Below is a small trained network, with its code and all its weights. Each question gives an input and a target symbol and asks what happens when units are switched off, that is, made to give their printed mean instead of their output.

import numpy as np


def w(rows, s, z=0):
    codes = np.array(rows[::2]) - 128.0
    scale = np.full(codes.shape[1], s)
    scale[-1] = z or s
    return codes * scale


def f(y):
    return y / 2 * (1 + np.tanh(0.7978845608 * (y + 0.044715 * y**3)))


def softmax(a):
    e = np.exp(a - a.max(-1, keepdims=True))
    return e / e.sum(-1, keepdims=True)


def log_softmax(a):
    a = a - a.max(-1, keepdims=True)
    return a - np.log(np.exp(a).sum(-1, keepdims=True))


def net(x, mask):
    ids = ['αγδεζηθλμξπσφψω'.index(c) for c in x.split()]
    T = len(ids)
    res = E[ids] + P[:T]
    q, k, v = (res @ M[0].T for M in (Q, K, V))
    z = softmax(np.where(np.tri(T) > 0, q @ k.T / 2**0.5, -1e9)) @ v
    res = res + np.where(mask[0], z, O[0][:, -1]) @ O[0][:, :-1]
    y = f(res @ A[0][:, :-1].T + A[0][:, -1])
    res = res + np.where(mask[1:13], y, B[0][:, -1]) @ B[0][:, :-1]
    return log_softmax(res[-1] @ U[:, :-1].T + U[:, -1])


Q, K, V, O, A, B = {}, {}, {}, {}, {}, {}
E = w([
[143,151,160,127,139],'α',
[167,140,152,140,143],'γ',
[127,121,163,159,136],'δ',
[136,161,99,97,94],'ε',
[173,153,94,135,123],'ζ',
[112,180,119,108,135],'η',
[87,182,155,103,87],'θ',
[169,93,163,101,95],'λ',
[99,237,114,146,143],'μ',
[1,141,32,70,135],'ξ',
[147,132,143,193,102],'π',
[88,115,140,90,152],'σ',
[82,134,254,116,83],'φ',
[141,38,89,103,114],'ψ',
[56,173,101,158,219],'ω',
],0.027)
P = w([
[111,143,2,4,101],'0',
[126,154,77,14,124],'1',
[155,151,141,56,179],'2',
[117,134,109,54,137],'3',
[109,99,184,116,188],'4',
[82,105,158,88,162],'5',
[72,95,194,95,182],'6',
[102,89,172,120,194],'7',
[105,97,141,101,166],'8',
],0.008)
Q[0] = w([
[170,208,143,2,211],'head 0',
[86,123,113,114,118],'head 0',
],0.0081)
K[0] = w([
[1,54,152,195,159],'head 0',
[132,106,97,98,174],'head 0',
],0.0087)
V[0] = w([
[217,6,200,24,35],'head 0',
[104,82,87,66,244],'head 0',
],0.011)
O[0] = w([
[178,38,162,68,94,54],'head 0',
[76,11,76,115,229,254],'head 0',
],0.011,0.0043)
A[0] = w([
[231,116,172,106,102,3],'neuron 0',
[146,127,100,235,113,87],'neuron 1',
[185,204,199,201,7,14],'neuron 2',
[101,134,147,52,209,158],'neuron 3',
[162,79,202,157,188,173],'neuron 4',
[196,225,174,137,82,138],'neuron 5',
[60,124,117,100,112,107],'neuron 6',
[126,203,117,117,189,206],'neuron 7',
[87,126,50,215,132,106],'neuron 8',
[254,108,83,164,96,103],'neuron 9',
[150,68,137,71,47,169],'neuron 10',
[105,62,203,72,94,68],'neuron 11',
],0.009,0.0045)
B[0] = w([
[23,171,85,122,150,167],'neuron 0',
[112,71,70,79,139,145],'neuron 1',
[128,20,32,184,196,179],'neuron 2',
[153,132,56,156,60,244],'neuron 3',
[119,170,101,34,101,180],'neuron 4',
[116,122,247,163,108,198],'neuron 5',
[144,121,179,98,123,172],'neuron 6',
[120,167,135,140,44,254],'neuron 7',
[180,85,229,107,157,233],'neuron 8',
[182,113,168,202,108,161],'neuron 9',
[127,156,182,101,191,227],'neuron 10',
[188,105,111,255,192,195],'neuron 11',
],0.0099,0.0093)
U = w([
[150,113,91,165,107,81],'α',
[100,126,108,146,135,36],'γ',
[19,67,153,79,135,80],'δ',
[156,120,189,13,115,217],'ε',
[254,144,105,162,87,210],'ζ',
[118,195,25,165,119,227],'η',
[112,41,215,126,10,174],'θ',
[155,171,145,109,207,75],'λ',
[151,202,101,219,132,58],'μ',
[62,73,124,142,126,3],'ξ',
[124,50,129,207,49,214],'π',
[113,93,12,171,124,183],'σ',
[118,78,179,176,142,51],'φ',
[198,58,118,145,133,106],'ψ',
[37,166,79,190,214,90],'ω',
],0.0071,0.0036)

Each question gives the input, a string of symbols that net reads in full, and the target symbol t.
The units are the heads (2 rows each of Q, K, V and O) and the neurons (one row each of A and B). Each row of codes is followed by its name. A weight is (code - 128) times the scale printed after its matrix; where a second scale follows, it is the last column's (O, A, B and U).
mask holds one flag per unit, heads first, then neurons. A switched-off unit (its flag False) gives its mean, the last column of its rows in O or B, instead of its output. The means were averaged over made-up inputs and are rounded, as every weight is.
A unit's drop is (log p(t) with every unit on - log p(t) with that unit switched off) / (log p(t) with every unit on - log p(t) with every unit switched off).
The circuit of an input: a set's keep is (log p(t) with only the set's units on - log p(t) with every unit switched off) / (log p(t) with every unit on - log p(t) with every unit switched off). Starting from the 12 units with the biggest drops (on a tie, the unit counted first), units are removed one at a time, each time the one whose removal leaves the highest keep (on an exact tie, the one counted first), for as long as the keep stays at least 0.8.
units of the circuit, in order: the units of the circuit, biggest drop first
most important unit: the unit with the biggest drop
top k neurons: the k neurons with the biggest drops, biggest first
drop when u is switched off: that unit's drop, to one decimal
input α θ σ, target σ: top 2 neurons => neuron 3; neuron 8
input ε λ ε, target λ: top 2 neurons => neuron 10; neuron 11
input ε μ ε, target μ: top neuron => neuron 7
input ζ η ε, target η: units of the circuit, in order => neuron 8; neuron 5
input λ σ ζ, target σ: units of the circuit, in order => head 0; neuron 8
input ε ζ ψ ε, target ψ: units of the circuit, in order => head 0; neuron 11
input ε λ η ε ε μ, target μ: units of the circuit, in order => head 0; neuron 7
input α ζ θ, target θ: units of the circuit, in order => neuron 5; head 0
input ε ε ε ε ε, target ε: units of the circuit, in order => head 0; neuron 3
input θ φ ζ, target φ: top 4 neurons => neuron 5; neuron 10; neuron 0; neuron 2
input ε ε ζ λ, target λ: top 2 neurons => neuron 10; neuron 11
input μ λ σ ε, target σ: top 3 neurons => neuron 8; neuron 3; neuron 5
input γ ε ζ η, target η: top 2 neurons => neuron 5; neuron 8
input γ η ζ δ α ζ α η, target η: most important unit => neuron 8
input λ α ε ε ζ ψ, target ψ: top 2 neurons => neuron 11; neuron 7
input ε ε μ, target μ: top 3 neurons => neuron 7; neuron 5; neuron 8
input θ η φ, target φ: top 2 neurons => neuron 5; neuron 11
input θ ζ ε η φ ε, target φ: top 3 neurons => neuron 5; neuron 10; neuron 2
input ζ ψ γ, target ψ: top 4 neurons => neuron 11; neuron 9; neuron 3; neuron 7
input α ε δ λ θ η θ δ φ, target φ: most important unit => neuron 11
input ε γ ε, target ε: top 2 neurons => neuron 2; neuron 11
input α ω γ, target ω: drop when head 0 is switched off => 1.1
input φ α α, target φ: drop when neuron 2 is switched off => 0.3
input ε σ η, target σ: drop when neuron 3 is switched off => 0.4
